Here is a tiny trained network, its code and every weight. The questions are about switching its units off for an input and a target symbol, where a switched-off unit gives its printed mean instead of its output.

import numpy as np


def w(rows, s, z=0):
    codes = np.array(rows[::2]) - 128.0
    scale = np.full(codes.shape[1], s)
    scale[-1] = z or s
    return codes * scale


def f(y):
    return y / 2 * (1 + np.tanh(0.7978845608 * (y + 0.044715 * y**3)))


def softmax(a):
    e = np.exp(a - a.max(-1, keepdims=True))
    return e / e.sum(-1, keepdims=True)


def log_softmax(a):
    a = a - a.max(-1, keepdims=True)
    return a - np.log(np.exp(a).sum(-1, keepdims=True))


def net(x, mask):
    ids = ['αβδεζηλμξπστφψω'.index(c) for c in x.split()]
    T = len(ids)
    res = E[ids] + P[:T]
    u = 0
    for l in range(3):
        q, k, v = (res @ M[l].T for M in (Q, K, V))
        z = softmax(np.where(np.tri(T) > 0, q @ k.T / 3**0.5, -1e9)) @ v
        res = res + np.where(mask[u], z, O[l][:, -1]) @ O[l][:, :-1]
        u += 1
        y = f(res @ A[l][:, :-1].T + A[l][:, -1])
        res = res + np.where(mask[u : u + 4], y, B[l][:, -1]) @ B[l][:, :-1]
        u += 4
    return log_softmax(res[-1] @ U[:, :-1].T + U[:, -1])


Q, K, V, O, A, B = {}, {}, {}, {}, {}, {}
E = w([
[171,112,108,112,178,91,170,54,172],'α',
[120,150,71,115,148,145,127,95,133],'β',
[99,123,29,116,80,77,166,114,80],'δ',
[81,120,136,62,32,104,110,200,147],'ε',
[99,110,128,172,147,147,75,119,236],'ζ',
[117,17,63,150,146,67,110,153,119],'η',
[102,107,76,79,88,164,79,133,82],'λ',
[121,128,130,178,115,88,172,137,250],'μ',
[154,109,111,72,184,163,161,182,144],'ξ',
[105,184,98,138,106,96,147,164,131],'π',
[121,136,129,81,158,129,51,204,68],'σ',
[194,94,185,144,10,127,116,107,118],'τ',
[129,158,138,100,127,116,152,187,95],'φ',
[161,130,233,139,50,131,99,218,171],'ψ',
[174,146,118,177,189,116,161,206,78],'ω',
],0.018)
P = w([
[44,114,161,114,143,126,119,107,105],'0',
[127,156,143,100,112,144,167,95,158],'1',
[68,80,177,146,168,89,108,127,49],'2',
[172,154,109,105,139,103,130,136,131],'3',
[60,101,166,154,175,115,112,126,81],'4',
[212,157,109,116,134,89,109,122,133],'5',
[75,97,157,170,186,120,123,131,90],'6',
[250,142,80,125,143,64,131,99,142],'7',
[69,112,155,144,165,134,112,118,96],'8',
[212,189,94,97,76,111,48,151,160],'9',
[76,89,156,164,177,138,143,116,111],'10',
[222,115,161,41,159,99,110,138,161],'11',
],0.013)
Q[0] = w([
[193,81,27,37,130,2,50,147,121],'0.h0',
[154,79,98,63,132,124,162,145,160],'0.h0',
[136,133,109,116,87,139,120,173,146],'0.h0',
],0.0099)
K[0] = w([
[255,200,17,156,83,81,26,154,229],'0.h0',
[106,208,93,148,59,177,24,110,87],'0.h0',
[157,153,69,174,152,182,151,132,171],'0.h0',
],0.0068)
V[0] = w([
[87,121,154,124,151,127,107,111,255],'0.h0',
[85,164,178,93,158,131,131,65,195],'0.h0',
[101,75,110,215,171,164,36,106,208],'0.h0',
],0.0058)
O[0] = w([
[70,155,137,155,151,19,101,254,173,126],'0.h0',
[123,156,99,128,165,202,147,72,96,3],'0.h0',
[104,144,55,121,176,84,135,120,71,204],'0.h0',
],0.0092,0.0026)
A[0] = w([
[60,42,171,174,181,81,76,112,154,3],'0.n0',
[82,71,167,164,240,165,78,101,74,16],'0.n1',
[88,20,153,125,19,115,125,191,3,148],'0.n2',
[74,141,89,163,137,63,150,142,156,193],'0.n3',
],0.0074,0.0046)
B[0] = w([
[73,120,210,38,23,141,71,155,181,201],'0.n0',
[121,174,59,24,170,158,145,32,108,171],'0.n1',
[83,187,131,209,201,113,155,133,254,255],'0.n2',
[156,130,131,125,74,138,172,129,47,213],'0.n3',
],0.0093,0.009)
Q[1] = w([
[194,159,74,119,172,106,52,190,168],'1.h0',
[183,97,174,54,203,77,137,160,134],'1.h0',
[174,3,101,60,104,2,82,155,179],'1.h0',
],0.0076)
K[1] = w([
[228,55,50,139,69,119,158,112,119],'1.h0',
[82,201,30,181,61,143,58,171,225],'1.h0',
[253,212,47,92,100,125,35,154,148],'1.h0',
],0.0057)
V[1] = w([
[154,61,186,43,191,18,254,140,169],'1.h0',
[66,39,90,159,120,168,100,151,116],'1.h0',
[137,88,199,117,222,134,70,216,93],'1.h0',
],0.007)
O[1] = w([
[149,38,214,128,168,97,166,116,179,253],'1.h0',
[248,98,3,150,103,46,105,142,144,119],'1.h0',
[64,175,89,77,187,119,154,128,187,121],'1.h0',
],0.013,0.0056)
A[1] = w([
[29,35,84,214,203,89,54,37,79,60],'1.n0',
[62,108,93,107,139,224,194,116,136,178],'1.n1',
[253,200,179,166,61,79,79,153,202,136],'1.n2',
[174,177,125,156,144,172,254,122,140,4],'1.n3',
],0.0068,0.0037)
B[1] = w([
[75,165,95,153,109,160,94,17,133,240],'1.n0',
[208,113,159,156,138,66,81,128,85,186],'1.n1',
[153,74,65,106,167,174,115,171,84,255],'1.n2',
[130,177,100,103,104,248,102,168,124,128],'1.n3',
],0.012,0.0051)
Q[2] = w([
[112,70,148,20,91,120,128,72,88],'2.h0',
[129,158,61,47,129,183,253,86,177],'2.h0',
[58,188,74,58,89,197,133,126,152],'2.h0',
],0.0061)
K[2] = w([
[170,114,117,81,73,85,170,142,116],'2.h0',
[33,138,97,136,130,97,2,108,148],'2.h0',
[53,85,94,136,152,132,81,107,98],'2.h0',
],0.0053)
V[2] = w([
[254,215,114,121,109,56,249,35,102],'2.h0',
[69,108,140,123,165,152,81,75,99],'2.h0',
[116,87,114,93,134,123,112,94,140],'2.h0',
],0.007)
O[2] = w([
[156,110,121,115,154,175,254,48,90,2],'2.h0',
[68,90,90,79,140,149,157,86,197,167],'2.h0',
[133,194,107,76,171,137,78,79,54,228],'2.h0',
],0.0082,0.0048)
A[2] = w([
[103,186,111,160,132,130,74,55,83,2],'2.n0',
[151,175,132,86,176,255,120,190,99,119],'2.n1',
[51,98,95,244,142,122,131,148,93,129],'2.n2',
[82,161,174,181,96,129,124,71,129,93],'2.n3',
],0.0095,0.0063)
B[2] = w([
[144,52,165,247,79,37,77,156,153,217],'2.n0',
[84,120,101,161,95,126,154,81,147,224],'2.n1',
[121,198,129,126,27,232,147,148,141,254],'2.n2',
[180,128,40,101,134,104,144,178,109,244],'2.n3',
],0.012,0.0048)
U = w([
[73,50,210,116,113,109,149,70,114,134],'α',
[88,144,82,143,155,183,133,93,101,237],'β',
[122,51,130,144,111,136,88,111,65,29],'δ',
[140,89,142,110,147,159,93,183,151,43],'ε',
[155,206,81,113,130,85,169,174,85,255],'ζ',
[220,55,66,81,191,111,123,191,147,119],'η',
[142,148,11,100,118,176,118,114,125,80],'λ',
[135,106,204,123,93,66,159,173,92,123],'μ',
[139,145,141,129,169,111,168,149,165,173],'ξ',
[127,133,158,136,108,203,86,93,142,141],'π',
[87,147,76,62,120,143,119,84,193,195],'σ',
[112,111,188,89,59,157,50,84,99,129],'τ',
[128,123,144,164,107,145,108,100,154,74],'φ',
[100,147,161,159,170,108,101,128,140,97],'ψ',
[117,159,167,112,110,129,151,123,204,45],'ω',
],0.011,0.0058)

Each question gives the input, a string of symbols that net reads in full, and the target symbol t.
The units are the heads (3 rows each of Q, K, V and O) and the neurons (one row each of A and B). Each row of codes is followed by its name. A weight is (code - 128) times the scale printed after its matrix; where a second scale follows, it is the last column's (O, A, B and U).
mask holds one flag per unit, layer by layer, with each layer's heads first. A switched-off unit (its flag False) gives its mean, the last column of its rows in O or B, instead of its output. The means were averaged over made-up inputs and are rounded, as every weight is.
A unit's drop is (log p(t) with every unit on - log p(t) with that unit switched off) / (log p(t) with every unit on - log p(t) with every unit switched off).
The circuit of an input: a set's keep is (log p(t) with only the set's units on - log p(t) with every unit switched off) / (log p(t) with every unit on - log p(t) with every unit switched off). Starting from the 12 units with the biggest drops (on a tie, the unit counted first), units are removed one at a time, each time the one whose removal leaves the highest keep (on an exact tie, the one counted first), for as long as the keep stays at least 0.8.
circuit, biggest first: the units of the circuit, biggest drop first
most important unit: the unit with the biggest drop
k most important neurons: the k neurons with the biggest drops, biggest first
k most important neurons of layer l: the k neurons of layer l with the biggest drops, biggest first
input σ π σ λ α λ η η η α, target η: circuit, biggest first : 1.n2
input η μ ψ η σ η η σ η, target ψ: circuit, biggest first : 1.h0; 2.n0; 0.n2; 1.n0
input π α η ζ, target α: circuit, biggest first : 1.h0; 0.n0
input η β η η ζ τ, target η: 4 most important neurons : 1.n0; 2.n2; 1.n2; 0.n1
input φ σ λ η η π ε σ α ζ α σ, target ζ: circuit, biggest first : 0.h0; 1.h0
input η β η σ η α η η β ε, target η: 2 most important neurons : 1.n2; 0.n3
input η σ η σ β, target δ: circuit, biggest first : 2.n0; 1.n0; 0.n2; 0.n0
input ε ε η β β, target δ: 2 most important neurons : 2.n0; 0.n2
input η ζ τ ζ, target ζ: circuit, biggest first : 0.h0; 1.h0; 0.n3
input σ η ζ φ ζ ζ φ η, target ζ: circuit, biggest first : 0.n3; 0.h0
input α ξ ζ, target τ: 2 most important neurons : 0.n0; 0.n2
input μ σ η η λ, target φ: circuit, biggest first : 2.n0; 1.n0; 0.n0; 0.n2
input σ μ η α μ σ α μ α μ δ, target λ: circuit, biggest first : 2.n3; 0.n0; 1.n0
input ε η ξ φ α σ λ β σ η η ζ, target η: circuit, biggest first : 1.n2
input σ η η δ ζ σ λ σ ω, target β: 2 most important neurons of layer 0 : 0.n0; 0.n1
input α π η ζ π ψ σ, target ψ: 3 most important neurons : 0.n1; 2.n0; 1.n2
input μ η η α σ ζ μ η, target ζ: circuit, biggest first : 0.h0; 0.n3
input β λ σ σ η σ τ μ ω σ, target μ: circuit, biggest first : 1.h0; 0.h0; 1.n0
input η η η ξ ζ μ ε, target ω: circuit, biggest first : 0.n2; 2.n2
input ζ σ η η τ η σ μ, target η: most important unit : 1.n2
input η α η η, target α: circuit, biggest first : 1.h0; 2.h0; 2.n3
input π ζ μ η η β, target η: 2 most important neurons of layer 0 : 0.n3; 0.n1
input ω ζ η η σ η μ, target μ: 3 most important neurons : 0.n2; 0.n1; 1.n0
input α φ σ η η φ, target η: 2 most important neurons of layer 0 : 0.n0; 0.n1
input ε α α α μ, target μ: 2 most important neurons of layer 0 : 0.n3; 0.n1
input η η α λ η δ σ η η φ, target η: 3 most important neurons of layer 0 : 0.n0; 0.n3; 0.n1
input η ζ ζ η β η ε, target ω: circuit, biggest first : 0.n2
input η σ δ, target λ: 2 most important neurons : 2.n3; 0.n2
input η ζ η α, target ζ: 3 most important neurons of layer 0 : 0.n3; 0.n2; 0.n0
input σ λ τ, target π: 2 most important neurons of layer 0 : 0.n2; 0.n1
